Each row has a name. Each question is about the rows just above it. Places in a row count from 0.

[171 162 171 207 171] : nagus
[127 136 137 150 131] : zep
[127 126 126 126 126] : mab
[162 161 171 207 125] : liv
[127 149 127 150 128] : dadat
Places of [126] in row mab: : 1 2 3 4
Places of [171] in row nagus: : 0 2 4
Places of [149] in row dadat: : 1
Every place of [207] in liv: : 3
Every place of [150] in dadat: : 3
Every place of [127] in mab: : 0
Every place of [127] in dadat: : 0 2

[115 125 111 159 118 102 134] : misot
[116 116 161 124 116 116 162] : benef
[165 141 119 141 128 119 128] : gela
[111 169 111 127 140 118 160] : semet
At which places does semet hold [160]? : 6
Places of [118] in row semet: : 5
Every place of [116] in benef: : 0 1 4 5
Every place of [119] in gela: : 2 5
Every place of [111] in semet: : 0 2
Places of [141] in row gela: : 1 3

[109 146 128 119 131 131 139 143 123] = Pab
[110 186 128 120 128 114 133 119 132] = lepin
[114 140 129 140 116 129 129 137 124] = nes
[138 152 121 130 140 117 127 107 136] = lup
[144 176 113 144 147 144 125  91 141] = Zeri
[141 112 127 142 144 131 134 122 134] = Pazol
[139 113 111 132 128 118 128 111 140] = tik
Places of [109] in row Pab: : 0
At which places does nes hold [129]? : 2 5 6
Places of [144] in row Zeri: : 0 3 5

[105  88 125 123 135 130 112] : fonit
[105 105 105 135 135 104 154] : banu
[141 141 153 152 141  69 153] : dapo
[120 116 133 133 148 142 117] : Suke
[162 141 153 152 141 153  89] : basi
Places of [105] in row banu: : 0 1 2
Places of [141] in row dapo: : 0 1 4
Every place of [89] in basi: : 6

[106 175 106  70 163 175] = tas
[162 162 107 107 106 162] = Sav
[135 152 109 104 105 101] = luvig
Places of [162] in row Sav: : 0 1 5
At which places does tas hold [163]? : 4
At which places does luvig hold [152]? : 1
Every place of [106] in Sav: : 4

[110 138 137 106 137 157 138]  Dugu
[ 98 128 105  97 136 105 111]  Rek
[137 137 137 123 123 137 137]  mor
Every place of [137] in mor: : 0 1 2 5 6
Every place of [110] in Dugu: : 0
At which places does mor hold [123]? : 3 4
At which places does Rek hold [105]? : 2 5
At which places does Rek hold [97]? : 3
Places of [98] in row Rek: : 0
Places of [138] in row Dugu: : 1 6

[112 193 154 144] : Nif
[121 159 111 122] : tepi
[112 161 101 121] : kome
[126 116 112  60] : nirut
[153 132 168 136] : nus
[102 102 127 127] : kupe
[ 74  97 113 110] : gezil
Places of [102] in row kupe: : 0 1
Places of [112] in row nirut: : 2
Every place of [168] in nus: : 2

[167 166 101 103 104 126 126  99] -> nog
[167 106 101 103  99 167 122  99] -> Sebul
[167 166 101 166 115 122 181 164] -> nagu
At which places does Sebul hold [167]? : 0 5
Every place of [166] in nagu: : 1 3
Every place of [103] in nog: : 3

[181 162 162 161] : pupez
[206 173 144 206] : tek
[206 173 144 205] : kiti
Places of [162] in row pupez: : 1 2
Places of [206] in row tek: : 0 3
Every place of [144] in kiti: : 2

[128  97 128 141 175 178 121  81 119  81 175 114 103 121 128 161 109 117
 121  94 143  81 132  81 128  93  95 113  96 141]  pav
[133 155 153 158 129 138  98 150 149  87 112  92 153 116  88 140 152  95
 159  97 150 151 160  95 145 140 143 122 147  91]  Rebep
[135 136 134 131 119 121 120 125 131 118 116 120 134 125 117 124 133 120
 133 124 129 126 132 125 129 133 134 127 134 116]  zaro
[101 121 107 149 133 160  97 157 101 127 146 101 106 170 134 175 104  99
 140 141 168 152 138  99 100  89 149 168  98 137]  gif
[140 150 132 149 105 128  91 137 120 110 106  96 134 155 111 149 129  93
 153 138 158 134 146 113 113 121 166 161 129 107]  ler
[138 136 129 127 106 112 111 118 123 116 105 114 130 130 114 122 128 112
 132 130 128 118 128 125 119 128 140 134 130 167]  res
[100 168 174 168 135 136 105 152 172  77 106  95 173  97  76 130 173 100
 168  82 145  76 171  97  82 163 141 105 169  79]  mif
[127 116 131 111 144 122 160 116 141 140 139 156 130 100 138 104 134 158
 110 118 100 120 115 144 146 143  98  97 118 116]  neku
[185 157 155 109  80  68 132  82 146 118  69 135 158 167 107  76 154 134
 129 135  96  86 122 164 138 170 143 121 166  96]  Goger
At which places does pav hold [81]? : 7 9 21 23
At which places does neku hold [116]? : 1 7 29
At which places does ler hold [149]? : 3 15
Every place of [168] in mif: : 1 3 18
At which places does mif hold [97]? : 13 23
At which places does neku hold [118]? : 19 28
At which places does neku hold [122]? : 5

[122 130 136 109 119 129 153 142 131] -> rur
[103  98 155 109  97 149 121 137  88] -> pizek
[148 147 147 147 151 166 151 126 147] -> fosif
[135 116 126 125 132 135 125 130 135] -> mado
[120 121 135 160 113 107 130 152 113] -> kaveb
[166 115 130 132 127 124 127 116 144] -> Zalag
[120 121 135 135 113 107 130 151 113] -> rerol
[162 104 144  90 133 168 118  92 159] -> sisa
At which places does fosif hold [151]? : 4 6
At which places does fosif hold [147]? : 1 2 3 8

[135 123  80  85 131]  ruz
[135 135  86 120 120]  zotof
[132 139 122 122 122]  vub
[131 189 189 119 131]  nibar
At which places does vub hold [132]? : 0
At which places does vub hold [122]? : 2 3 4
Every place of [189] in nibar: : 1 2
Every place of [131] in ruz: : 4
At which places does zotof hold [86]? : 2
At which places does nibar hold [131]? : 0 4

[ 84 111 111 104  96 116 123 138 142 160 136 157  86  95 115 106 146  82
 105 123 160 134 149 110 115 115 128 116]  pibod
[125 130 118 122 139 128 171 150 134 176  96 169 101 140 136 134  96 104
  86 157 106 137  96 133 169  83 174 119]  ravov
[189 195 102 109 193  81 203 152 125 172 113 125 146 190 120 165  91 143
 117 160  98 143  93 185 167  51 188 109]  nipob
[ 88  79 132  76  76 134  75 134 132 116  76 124  76  96 127 121 160 121
 110 100 121 149 158 100 114 160 117 155]  Kubuf
Places of [132] in row Kubuf: : 2 8
Places of [100] in row Kubuf: : 19 23
Every place of [115] in pibod: : 14 24 25
Every place of [109] in nipob: : 3 27
Every place of [76] in Kubuf: : 3 4 10 12

[ 63 162 109 130  63] = faf
[113 140 113 102 153] = puzop
[114 180 101  84 180] = Losal
[124  66 161 149 124] = keti
[111  96  96 140  96] = zun
[137  99 144 159 137] = Kuv
[ 97 189 101 120 108] = Letat
At which places does Losal hold [101]? : 2
At which places does puzop hold [102]? : 3
At which places does zun hold [96]? : 1 2 4

